Below is a small trained network, with its code and all its weights. Each question gives an input and a class and asks what happens when units are switched off, that is, made to give their printed mean instead of their output.

import numpy as np


def w(rows, s, z=0):
    codes = np.array(rows[::2]) - 128.0
    scale = np.full(codes.shape[1], s)
    scale[-1] = z or s
    return codes * scale


def norm(h):
    return h / np.sqrt((h * h).mean(-1, keepdims=True) + 1e-5)


def f(y):
    return y / 2 * (1 + np.tanh(0.7978845608 * (y + 0.044715 * y**3)))


def log_softmax(a):
    a = a - a.max(-1, keepdims=True)
    return a - np.log(np.exp(a).sum(-1, keepdims=True))


def net(x, mask):
    res = np.array(x, float).reshape(1, 6) / 4 @ E
    u = 0
    for l in range(4):
        y = f(norm(res) @ A[l][:, :-1].T + A[l][:, -1])
        res = res + np.where(mask[u : u + 3], y, B[l][:, -1]) @ B[l][:, :-1]
        u += 3
    return log_softmax(norm(res)[-1] @ U[:, :-1].T + U[:, -1])


A, B = {}, {}
E = w([
[118,164,118,150,113,128,138,101,118,98,118,142],'x0',
[98,65,176,156,109,154,64,118,188,78,42,209],'x1',
[165,160,145,57,122,176,156,167,132,52,2,79],'x2',
[9,159,160,123,102,62,161,188,196,177,145,109],'x3',
[91,114,163,131,121,163,122,85,136,116,136,97],'x4',
[134,153,144,123,164,134,119,145,159,141,138,130],'x5',
],0.0052)
A[0] = w([
[50,193,132,114,151,84,230,173,142,133,109,53,2],'0.n1',
[111,167,189,77,143,252,120,216,114,29,119,72,189],'0.n2',
[79,117,143,184,170,71,69,195,195,65,42,102,84],'0.n3',
],0.0035,0.0017)
B[0] = w([
[116,164,175,81,184,137,29,148,76,19,155,167,207],'0.n1',
[188,132,61,161,92,52,134,145,84,162,14,133,255],'0.n2',
[127,3,2,144,130,47,225,69,139,200,73,107,189],'0.n3',
],0.0065,0.0025)
A[1] = w([
[160,159,112,163,137,137,201,89,105,198,251,67,84],'1.n1',
[137,180,111,54,151,88,159,190,75,86,60,1,12],'1.n2',
[202,208,148,146,120,169,96,138,67,131,179,38,151],'1.n3',
],0.0047,0.0012)
B[1] = w([
[186,127,69,56,107,68,82,167,164,61,25,92,222],'1.n1',
[109,173,98,63,144,182,53,185,121,165,254,163,255],'1.n2',
[128,177,94,205,57,165,150,149,149,149,116,129,208],'1.n3',
],0.0098,0.0046)
A[2] = w([
[154,68,162,223,134,87,108,51,129,189,138,186,202],'2.n1',
[110,233,125,30,43,79,126,192,94,158,215,64,253],'2.n2',
[30,140,159,249,83,91,189,151,185,255,231,108,146],'2.n3',
],0.0044,0.00036)
B[2] = w([
[135,157,164,30,198,83,25,206,180,2,174,147,171],'2.n1',
[43,81,163,139,179,156,179,63,140,164,161,160,255],'2.n2',
[118,73,52,182,33,41,113,183,82,61,3,87,169],'2.n3',
],0.008,0.0063)
A[3] = w([
[92,81,175,122,163,141,80,159,91,196,92,151,179],'3.n1',
[119,149,47,117,129,172,168,163,135,195,206,176,250],'3.n2',
[2,99,127,120,96,28,189,140,176,176,67,121,136],'3.n3',
],0.0051,0.0014)
B[3] = w([
[123,187,194,254,107,119,49,24,96,16,159,90,156],'3.n1',
[186,62,195,180,99,96,170,114,153,121,58,128,254],'3.n2',
[240,204,157,93,104,241,184,64,61,189,169,114,254],'3.n3',
],0.0074,0.0048)
U = w([
[182,106,60,196,81,74,87,126,139,87,7,67,254],'0',
[167,170,177,143,110,210,238,77,112,251,97,108,96],'1',
[41,138,157,112,255,143,49,170,147,62,215,192,60],'2',
],0.0081,0.00084)

Each question gives the input, the list of numbers given to net, and the class t.
The units are the neurons (one row each of A and B). Each row of codes is followed by its name. A weight is (code - 128) times the scale printed after its matrix; where a second scale follows, it is the last column's (A, B and U).
mask holds one flag per neuron, layer by layer. A switched-off neuron (its flag False) gives its mean, the last column of its row in B, instead of its output. The means were averaged over made-up inputs and are rounded, as every weight is.
A unit's drop is (log p(t) with every unit on - log p(t) with that unit switched off) / (log p(t) with every unit on - log p(t) with every unit switched off).
The circuit of an input: a set's keep is (log p(t) with only the set's units on - log p(t) with every unit switched off) / (log p(t) with every unit on - log p(t) with every unit switched off). Starting from all 12 units, units are removed one at a time, each time the one whose removal leaves the highest keep (on an exact tie, the one counted first), for as long as the keep stays at least 0.8.
units of the circuit, in order: the units of the circuit, biggest drop first
unit that matters most: the unit with the biggest drop
top k neurons: the k neurons with the biggest drops, biggest first
k most important neurons of layer l: the k neurons of layer l with the biggest drops, biggest first
drop of u: that unit's drop, to one decimal
input [5,-4,8,2,-2,1], class 2: units of the circuit, in order => (1.n2)
input [-5,4,0,-7,0,0], class 2: 2 most important neurons of layer 1 => (1.n1; 1.n3)
input [3,-7,1,3,8,4], class 2: top 4 neurons => (0.n1; 1.n2; 3.n3; 1.n1)
input [-4,5,1,6,-4,1], class 1: top 3 neurons => (3.n3; 1.n3; 3.n2)
input [-4,-4,3,7,1,-2], class 2: top 2 neurons => (0.n1; 1.n2)
input [-8,4,0,-4,-8,8], class 2: top 2 neurons => (1.n1; 2.n1)
input [-1,0,-5,1,-3,3], class 1: top 4 neurons => (1.n1; 2.n1; 3.n3; 0.n3)
input [2,7,5,1,5,4], class 1: units of the circuit, in order => (3.n3; 0.n3)
input [-2,5,5,1,0,4], class 1: units of the circuit, in order => (0.n3; 3.n3)
input [1,2,1,8,0,6], class 1: top 3 neurons => (3.n3; 0.n1; 1.n3)
input [-2,-8,-4,-7,-4,2], class 0: top 2 neurons => (1.n1; 3.n3)
input [-7,2,-4,6,-2,4], class 0: top 3 neurons => (2.n3; 1.n2; 1.n1)
input [3,8,6,5,-8,4], class 1: top 4 neurons => (3.n3; 1.n1; 0.n3; 2.n3)
input [4,0,8,-3,-1,-3], class 1: top 4 neurons => (1.n2; 1.n1; 2.n3; 2.n1)
input [4,2,0,2,3,5], class 0: units of the circuit, in order => (1.n1; 2.n3)
input [-1,6,-7,4,-8,4], class 0: unit that matters most => 2.n3
input [0,4,8,2,2,-4], class 1: 2 most important neurons of layer 2 => (2.n1; 2.n3)
input [-6,-1,8,6,0,8], class 2: drop of 0.n1 => 1.8
input [4,-4,5,5,-6,-4], class 2: drop of 1.n2 => 0.3
input [-5,-8,-1,-1,-5,0], class 0: 2 most important neurons of layer 1 => (1.n1; 1.n3)
